Below are the code and all the weights of a small trained network. Each question names an input and a class and asks about switching units off, where a switched-off unit gives its printed mean instead of its output.

import numpy as np


def w(rows, s, z=0):
    codes = np.array(rows[::2]) - 128.0
    scale = np.full(codes.shape[1], s)
    scale[-1] = z or s
    return codes * scale


def norm(h):
    return h / np.sqrt((h * h).mean(-1, keepdims=True) + 1e-5)


def f(y):
    return np.maximum(y, 0)


def log_softmax(a):
    a = a - a.max(-1, keepdims=True)
    return a - np.log(np.exp(a).sum(-1, keepdims=True))


def net(x, mask):
    res = np.array(x, float).reshape(1, 4) / 4 @ E
    u = 0
    for l in range(4):
        y = f(norm(res) @ A[l][:, :-1].T + A[l][:, -1])
        res = res + np.where(mask[u : u + 6], y, B[l][:, -1]) @ B[l][:, :-1]
        u += 6
    return log_softmax(norm(res)[-1] @ U[:, :-1].T + U[:, -1])


A, B = {}, {}
E = w([
[217,92,78,40,42],'x0',
[92,146,254,105,54],'x1',
[138,137,133,130,129],'x2',
[45,168,16,192,52],'x3',
],0.0071)
A[0] = w([
[155,81,174,86,172,222],'L0N0',
[141,142,88,127,87,98],'L0N1',
[184,101,63,127,237,135],'L0N2',
[42,172,156,223,198,120],'L0N3',
[168,132,47,134,208,254],'L0N4',
[77,142,189,172,253,171],'L0N5',
],0.016,0.0052)
B[0] = w([
[226,163,139,119,159,235],'L0N0',
[79,75,110,115,99,158],'L0N1',
[36,126,185,101,189,226],'L0N2',
[166,242,147,93,162,242],'L0N3',
[203,101,9,147,158,236],'L0N4',
[78,3,92,189,83,255],'L0N5',
],0.025,0.012)
A[1] = w([
[137,93,197,174,198,1],'L1N0',
[29,169,221,102,168,139],'L1N1',
[52,132,196,96,7,12],'L1N2',
[94,42,186,174,152,52],'L1N3',
[97,97,189,176,45,85],'L1N4',
[97,56,198,141,81,134],'L1N5',
],0.018,0.0029)
B[1] = w([
[101,147,39,103,39,254],'L1N0',
[80,45,201,244,196,189],'L1N1',
[98,223,2,8,103,216],'L1N2',
[124,84,166,222,132,249],'L1N3',
[176,140,148,63,49,211],'L1N4',
[171,240,106,117,109,218],'L1N5',
],0.021,0.0053)
A[2] = w([
[106,114,131,140,203,2],'L2N0',
[168,108,151,93,148,119],'L2N1',
[173,109,182,25,181,75],'L2N2',
[6,154,173,115,152,110],'L2N3',
[179,150,193,134,55,76],'L2N4',
[44,141,118,94,195,116],'L2N5',
],0.022,0.0022)
B[2] = w([
[123,168,167,112,81,242],'L2N0',
[64,130,147,120,138,205],'L2N1',
[51,59,150,62,154,254],'L2N2',
[69,220,213,131,167,193],'L2N3',
[254,127,131,171,21,246],'L2N4',
[183,125,158,133,74,237],'L2N5',
],0.027,0.007)
A[3] = w([
[85,133,114,53,191,177],'L3N0',
[107,176,251,127,111,5],'L3N1',
[122,36,145,193,197,85],'L3N2',
[125,77,227,107,35,21],'L3N3',
[168,89,189,34,146,94],'L3N4',
[251,247,144,168,190,43],'L3N5',
],0.02,0.0023)
B[3] = w([
[78,155,157,138,64,221],'L3N0',
[141,125,250,78,54,218],'L3N1',
[117,101,193,141,136,231],'L3N2',
[253,119,129,99,140,249],'L3N3',
[113,136,100,99,225,252],'L3N4',
[76,192,109,209,169,254],'L3N5',
],0.037,0.0086)
U = w([
[107,1,186,216,165,108],'0',
[79,190,78,205,179,178],'1',
[32,92,147,53,200,226],'2',
[111,18,21,125,101,165],'3',
[228,120,134,190,55,212],'4',
[115,190,254,132,91,4],'5',
[236,86,160,35,170,111],'6',
[116,192,85,46,59,62],'7',
],0.022,0.0016)

Each question gives the input, the list of numbers given to net, and the class t.
The units are the neurons (one row each of A and B). Each row of codes is followed by its name. A weight is (code - 128) times the scale printed after its matrix; where a second scale follows, it is the last column's (A, B and U).
mask holds one flag per neuron, layer by layer. A switched-off neuron (its flag False) gives its mean, the last column of its row in B, instead of its output. The means were averaged over made-up inputs and are rounded, as every weight is.
A unit's drop is (log p(t) with every unit on - log p(t) with that unit switched off) / (log p(t) with every unit on - log p(t) with every unit switched off).
The circuit of an input: a set's keep is (log p(t) with only the set's units on - log p(t) with every unit switched off) / (log p(t) with every unit on - log p(t) with every unit switched off). Starting from the 12 units with the biggest drops (on a tie, the unit counted first), units are removed one at a time, each time the one whose removal leaves the highest keep (on an exact tie, the one counted first), for as long as the keep stays at least 0.8.
units of the circuit, in order: the units of the circuit, biggest drop first
unit that matters most: the unit with the biggest drop
top k neurons: the k neurons with the biggest drops, biggest first
k most important neurons of layer l: the k neurons of layer l with the biggest drops, biggest first
drop when u is switched off: that unit's drop, to one decimal
input [-4,-1,1,0], class 0: units of the circuit, in order : [L0N5]
input [-4,-2,3,0], class 0: 2 most important neurons of layer 0 : [L0N5 L0N0]
input [8,6,0,4], class 7: top 3 neurons : [L0N4 L1N2 L0N2]
input [6,6,7,2], class 7: units of the circuit, in order : [L0N4 L1N2]
input [5,3,1,7], class 7: top 2 neurons : [L0N4 L0N2]
input [-4,-8,-5,-4], class 0: top 3 neurons : [L0N5 L0N4 L0N2]
input [5,-7,7,6], class 3: top 2 neurons : [L0N4 L0N3]
input [-6,-5,-2,5], class 1: top 2 neurons : [L0N3 L0N4]
input [2,8,3,-8], class 6: top 3 neurons : [L0N0 L0N5 L2N2]
input [7,-6,-1,-2], class 2: 3 most important neurons of layer 0 : [L0N5 L0N4 L0N2]
input [1,-1,1,2], class 3: top 2 neurons : [L0N3 L0N5]
input [-2,-7,-4,6], class 1: top 2 neurons : [L0N4 L0N5]
input [6,-1,-8,5], class 3: top 2 neurons : [L0N2 L0N3]
input [4,-6,2,4], class 3: top 2 neurons : [L0N4 L0N3]
input [4,-8,6,-7], class 2: units of the circuit, in order : [L0N2]
input [5,8,8,-6], class 6: top 2 neurons : [L0N5 L2N2]
input [-7,-6,-1,1], class 1: top 4 neurons : [L0N4 L0N3 L2N2 L2N0]
input [8,2,-2,1], class 7: top 3 neurons : [L0N0 L0N1 L0N3]
input [-8,-4,-4,3], class 1: top 2 neurons : [L0N3 L0N4]
input [-7,4,0,-2], class 4: unit that matters most : L0N5
input [-7,-6,0,-6], class 0: drop when L2N3 is switched off : 0.0
input [-7,-2,0,-4], class 0: drop when L0N5 is switched off : 1.2
input [2,6,-1,-7], class 6: drop when L2N2 is switched off : 0.4
input [5,-6,-7,0], class 2: drop when L0N2 is switched off : 0.8
input [7,-8,-2,5], class 3: 3 most important neurons of layer 0 : [L0N4 L0N3 L0N5]
input [1,-8,8,5], class 3: 3 most important neurons of layer 0 : [L0N4 L0N3 L0N0]
input [-1,-4,-1,6], class 1: unit that matters most : L0N5
input [-4,3,-2,-4], class 4: 2 most important neurons of layer 0 : [L0N4 L0N5]
